Below are the code and all the weights of a small trained network. Each question names an input and a class and asks about switching units off, where a switched-off unit gives its printed mean instead of its output.

import numpy as np


def w(rows, s, z=0):
    codes = np.array(rows[::2]) - 128.0
    scale = np.full(codes.shape[1], s)
    scale[-1] = z or s
    return codes * scale


def norm(h):
    return h / np.sqrt((h * h).mean(-1, keepdims=True) + 1e-5)


def f(y):
    return np.maximum(y, 0)


def log_softmax(a):
    a = a - a.max(-1, keepdims=True)
    return a - np.log(np.exp(a).sum(-1, keepdims=True))


def net(x, mask):
    res = np.array(x, float).reshape(1, 6) / 4 @ E
    u = 0
    for l in range(4):
        y = f(norm(res) @ A[l][:, :-1].T + A[l][:, -1])
        res = res + np.where(mask[u : u + 12], y, B[l][:, -1]) @ B[l][:, :-1]
        u += 12
    return log_softmax(norm(res)[-1] @ U[:, :-1].T + U[:, -1])


A, B = {}, {}
E = w([
[159,86,127,2,94],'x0',
[127,126,129,128,128],'x1',
[124,127,127,128,127],'x2',
[185,172,32,143,72],'x3',
[128,129,128,128,128],'x4',
[124,201,175,122,103],'x5',
],0.0091)
A[0] = w([
[133,189,63,236,162,96],'0.n0',
[119,205,155,128,82,2],'0.n1',
[121,152,128,185,219,107],'0.n2',
[56,58,227,76,136,132],'0.n3',
[81,180,139,194,213,123],'0.n4',
[102,58,41,117,254,193],'0.n5',
[92,106,207,157,207,194],'0.n6',
[118,173,218,105,104,17],'0.n7',
[136,159,109,213,104,39],'0.n8',
[75,69,165,156,155,91],'0.n9',
[78,103,184,172,150,65],'0.n10',
[138,89,157,120,158,77],'0.n11',
],0.0097,0.0036)
B[0] = w([
[116,91,209,184,198,232],'0.n0',
[255,250,30,139,134,164],'0.n1',
[176,79,93,71,56,187],'0.n2',
[77,165,114,123,244,255],'0.n3',
[195,148,105,144,49,210],'0.n4',
[176,164,70,117,149,235],'0.n5',
[186,107,84,82,16,239],'0.n6',
[7,197,129,91,125,181],'0.n7',
[77,166,145,123,220,181],'0.n8',
[227,115,88,108,129,184],'0.n9',
[166,120,114,116,29,180],'0.n10',
[96,112,142,102,181,156],'0.n11',
],0.0076,0.007)
A[1] = w([
[146,41,93,140,148,206],'1.n0',
[159,111,137,147,37,155],'1.n1',
[171,72,70,162,187,16],'1.n2',
[86,142,141,157,56,3],'1.n3',
[152,102,142,153,87,152],'1.n4',
[80,91,98,99,147,76],'1.n5',
[119,104,77,145,114,163],'1.n6',
[166,148,166,137,94,88],'1.n7',
[138,65,102,112,131,109],'1.n8',
[173,145,113,111,77,50],'1.n9',
[130,114,71,115,4,152],'1.n10',
[148,127,171,73,130,173],'1.n11',
],0.013,0.0042)
B[1] = w([
[100,86,71,198,242,226],'1.n0',
[81,143,104,17,148,204],'1.n1',
[2,113,254,140,110,210],'1.n2',
[129,51,179,40,45,136],'1.n3',
[115,138,46,113,180,163],'1.n4',
[206,148,156,122,112,161],'1.n5',
[115,90,177,98,197,178],'1.n6',
[111,176,162,115,106,164],'1.n7',
[198,137,96,151,151,182],'1.n8',
[145,78,136,113,88,201],'1.n9',
[234,67,169,145,98,255],'1.n10',
[107,187,75,163,133,196],'1.n11',
],0.0083,0.0074)
A[2] = w([
[64,42,73,111,143,177],'2.n0',
[148,80,101,4,128,120],'2.n1',
[87,93,63,148,179,115],'2.n2',
[138,129,175,119,13,30],'2.n3',
[153,99,111,129,229,76],'2.n4',
[143,164,155,157,125,3],'2.n5',
[110,194,153,43,53,139],'2.n6',
[159,214,225,131,119,20],'2.n7',
[183,42,162,110,176,139],'2.n8',
[185,206,106,192,99,13],'2.n9',
[242,98,102,89,114,104],'2.n10',
[60,163,76,81,176,39],'2.n11',
],0.011,0.0053)
B[2] = w([
[183,163,130,173,113,204],'2.n0',
[116,123,143,181,139,248],'2.n1',
[70,134,133,136,94,195],'2.n2',
[76,78,208,126,53,162],'2.n3',
[96,120,118,148,84,223],'2.n4',
[176,186,154,104,170,133],'2.n5',
[87,81,253,188,108,222],'2.n6',
[225,181,91,140,121,163],'2.n7',
[156,164,66,80,91,237],'2.n8',
[173,108,148,91,142,163],'2.n9',
[74,137,147,137,98,254],'2.n10',
[137,147,71,37,184,172],'2.n11',
],0.012,0.0081)
A[3] = w([
[201,169,110,138,157,58],'3.n0',
[80,133,252,162,103,100],'3.n1',
[144,165,177,128,73,34],'3.n2',
[80,174,224,97,202,2],'3.n3',
[124,149,63,80,209,80],'3.n4',
[199,161,89,133,109,49],'3.n5',
[154,133,40,85,130,131],'3.n6',
[194,164,148,44,83,141],'3.n7',
[75,66,105,212,49,138],'3.n8',
[193,130,92,129,77,67],'3.n9',
[71,107,204,43,90,122],'3.n10',
[32,132,108,170,155,84],'3.n11',
],0.013,0.0087)
B[3] = w([
[202,217,176,104,119,148],'3.n0',
[159,53,58,90,94,240],'3.n1',
[58,86,138,89,114,162],'3.n2',
[123,193,156,107,255,168],'3.n3',
[69,187,77,118,38,182],'3.n4',
[175,80,160,191,166,163],'3.n5',
[158,130,85,97,56,215],'3.n6',
[68,146,102,186,159,208],'3.n7',
[162,100,173,109,143,255],'3.n8',
[170,81,117,114,196,180],'3.n9',
[78,208,209,103,147,214],'3.n10',
[61,110,122,202,191,180],'3.n11',
],0.013,0.0086)
U = w([
[226,18,66,125,92,114],'0',
[58,68,251,43,44,176],'1',
[53,43,166,236,236,80],'2',
[241,224,210,198,187,1],'3',
[39,178,23,55,90,187],'4',
[7,216,195,46,211,144],'5',
],0.017,0.0075)

Each question gives the input, the list of numbers given to net, and the class t.
The units are the neurons (one row each of A and B). Each row of codes is followed by its name. A weight is (code - 128) times the scale printed after its matrix; where a second scale follows, it is the last column's (A, B and U).
mask holds one flag per neuron, layer by layer. A switched-off neuron (its flag False) gives its mean, the last column of its row in B, instead of its output. The means were averaged over made-up inputs and are rounded, as every weight is.
A unit's drop is (log p(t) with every unit on - log p(t) with that unit switched off) / (log p(t) with every unit on - log p(t) with every unit switched off).
most important unit: the unit with the biggest drop
k most important neurons: the k neurons with the biggest drops, biggest first
top k neurons in layer l: the k neurons of layer l with the biggest drops, biggest first
drop of u: that unit's drop, to one decimal
input [2,-5,-3,-8,5,-2], class 4: most important unit	0.n3
input [2,-8,-6,-8,-5,-7], class 4: 2 most important neurons	(0.n3 1.n10)
input [0,7,-5,3,-1,6], class 3: 2 most important neurons	(0.n6 2.n7)
input [0,4,2,2,1,3], class 3: 2 most important neurons	(0.n6 0.n3)
input [0,0,7,2,6,8], class 3: top 2 neurons in layer 0	(0.n1 0.n6)
input [7,-6,-4,6,-7,1], class 1: 2 most important neurons	(0.n0 2.n10)
input [1,0,-5,-8,-2,2], class 5: 2 most important neurons	(0.n3 1.n10)
input [-3,-3,-2,-7,4,1], class 1: 3 most important neurons	(0.n10 0.n4 2.n10)
input [1,-4,5,6,-5,8], class 1: top 3 neurons in layer 2	(2.n6 2.n8 2.n0)
input [4,4,2,0,-4,0], class 4: 2 most important neurons	(0.n6 0.n7)
input [5,0,-5,-8,-4,2], class 5: 2 most important neurons	(0.n3 1.n0)
input [6,6,7,7,7,1], class 1: top 3 neurons in layer 0	(0.n0 0.n9 0.n3)
input [2,-4,-3,-8,6,1], class 5: top 2 neurons in layer 0	(0.n3 0.n7)
input [1,-2,7,0,-4,1], class 5: most important unit	1.n0
input [1,-5,-2,-3,-1,3], class 5: 2 most important neurons	(0.n3 2.n6)
input [2,6,-6,-7,3,2], class 5: 2 most important neurons	(0.n3 1.n0)
input [4,7,5,-1,-8,-8], class 4: drop of 2.n6	0.4
input [2,-4,-4,-1,-5,-1], class 4: drop of 2.n6	0.2
input [0,1,-2,3,-6,-3], class 2: drop of 0.n6	0.3
input [3,-4,4,-1,5,8], class 5: most important unit	2.n6
